Here is a tiny trained network, its code and every weight. The questions are about switching its units off for an input and a class, where a switched-off unit gives its printed mean instead of its output.

import numpy as np


def w(rows, s, z=0):
    codes = np.array(rows[::2]) - 128.0
    scale = np.full(codes.shape[1], s)
    scale[-1] = z or s
    return codes * scale


def f(y):
    return y / 2 * (1 + np.tanh(0.7978845608 * (y + 0.044715 * y**3)))


def log_softmax(a):
    a = a - a.max(-1, keepdims=True)
    return a - np.log(np.exp(a).sum(-1, keepdims=True))


def net(x, mask):
    res = np.array(x, float).reshape(1, 3) / 4 @ E
    y = f(res @ A[0][:, :-1].T + A[0][:, -1])
    res = res + np.where(mask, y, B[0][:, -1]) @ B[0][:, :-1]
    return log_softmax(res[-1] @ U[:, :-1].T + U[:, -1])


A, B = {}, {}
E = w([
[37,183,169,98,134,88,142,29],'x0',
[222,133,125,2,75,80,150,74],'x1',
[175,222,145,182,119,103,52,155],'x2',
],0.0085)
A[0] = w([
[34,128,133,220,220,168,96,188,61],'neuron 1',
[195,125,121,83,92,91,130,94,7],'neuron 2',
[40,194,177,98,145,75,122,38,98],'neuron 3',
[59,125,128,189,198,195,108,126,89],'neuron 4',
[52,8,105,78,138,171,189,118,123],'neuron 5',
[190,83,30,125,125,140,99,195,37],'neuron 6',
[92,37,114,86,156,140,246,108,24],'neuron 7',
[184,141,137,71,99,81,160,110,63],'neuron 8',
[214,78,83,139,133,181,108,176,115],'neuron 9',
[173,254,187,177,103,64,30,157,24],'neuron 10',
],0.0076,0.0021)
B[0] = w([
[188,77,168,115,82,201,189,104,254],'neuron 1',
[210,47,118,137,50,176,161,62,174],'neuron 2',
[50,29,184,178,209,50,236,88,225],'neuron 3',
[215,74,86,108,38,195,204,54,211],'neuron 4',
[206,207,191,11,179,142,29,179,232],'neuron 5',
[57,1,208,171,194,44,197,107,188],'neuron 6',
[191,183,201,41,148,142,57,180,211],'neuron 7',
[202,46,86,120,62,177,175,52,183],'neuron 8',
[31,40,194,141,213,49,202,63,198],'neuron 9',
[185,203,251,14,162,156,82,192,226],'neuron 10',
],0.0071,0.0077)
U = w([
[75,90,160,145,211,75,168,100,107],'0',
[177,105,117,129,8,183,152,89,105],'1',
[166,175,180,94,178,142,68,171,90],'2',
[104,144,99,136,136,120,110,131,254],'3',
[113,148,89,158,102,114,94,136,91],'4',
[80,144,67,157,102,111,70,139,87],'5',
],0.013,0.014)

Each question gives the input, the list of numbers given to net, and the class t.
The units are the neurons (one row each of A and B). Each row of codes is followed by its name. A weight is (code - 128) times the scale printed after its matrix; where a second scale follows, it is the last column's (A, B and U).
mask holds one flag per neuron, in row order. A switched-off neuron (its flag False) gives its mean, the last column of its row in B, instead of its output. The means were averaged over made-up inputs and are rounded, as every weight is.
A unit's drop is (log p(t) with every unit on - log p(t) with that unit switched off) / (log p(t) with every unit on - log p(t) with every unit switched off).
The circuit of an input: a set's keep is (log p(t) with only the set's units on - log p(t) with every unit switched off) / (log p(t) with every unit on - log p(t) with every unit switched off). Starting from all 10 units, units are removed one at a time, each time the one whose removal leaves the highest keep (on an exact tie, the one counted first), for as long as the keep stays at least 0.8.
units of the circuit, in order: the units of the circuit, biggest drop first
unit that matters most: the unit with the biggest drop
k most important neurons: the k neurons with the biggest drops, biggest first
drop when u is switched off: that unit's drop, to one decimal
input [0,-4,-3], class 1: units of the circuit, in order	neuron 4; neuron 3
input [-8,-6,7], class 0: units of the circuit, in order	neuron 9
input [-3,-5,-6], class 2: 2 most important neurons	neuron 5; neuron 7
input [4,3,-5], class 2: 3 most important neurons	neuron 5; neuron 7; neuron 9
input [-2,-1,2], class 3: 2 most important neurons	neuron 3; neuron 5
input [-4,1,-2], class 0: units of the circuit, in order	neuron 9; neuron 6
input [3,0,3], class 3: units of the circuit, in order	neuron 5; neuron 9; neuron 1
input [-1,0,-1], class 3: 2 most important neurons	neuron 3; neuron 10
input [5,6,-7], class 2: 3 most important neurons	neuron 5; neuron 7; neuron 4
input [-8,-2,8], class 0: 4 most important neurons	neuron 9; neuron 6; neuron 5; neuron 7
input [-4,-8,-8], class 1: 3 most important neurons	neuron 4; neuron 1; neuron 10
input [-7,4,-3], class 0: 2 most important neurons	neuron 9; neuron 6
input [-6,-3,-8], class 2: 3 most important neurons	neuron 5; neuron 7; neuron 3
input [0,-4,4], class 1: 4 most important neurons	neuron 5; neuron 1; neuron 4; neuron 7
input [-2,-6,6], class 1: units of the circuit, in order	neuron 1
input [7,7,2], class 0: 3 most important neurons	neuron 3; neuron 4; neuron 1
input [-1,-7,6], class 1: 3 most important neurons	neuron 4; neuron 1; neuron 5
input [0,3,1], class 3: 2 most important neurons	neuron 4; neuron 1
input [-4,-5,-5], class 1: 3 most important neurons	neuron 4; neuron 1; neuron 10
input [-3,-8,-6], class 1: unit that matters most	neuron 4
input [1,-2,-2], class 3: drop when neuron 1 is switched off	0.1
input [-3,-6,-3], class 1: drop when neuron 1 is switched off	0.1
input [2,2,0], class 3: drop when neuron 1 is switched off	0.4
input [4,1,-6], class 2: drop when neuron 7 is switched off	0.2
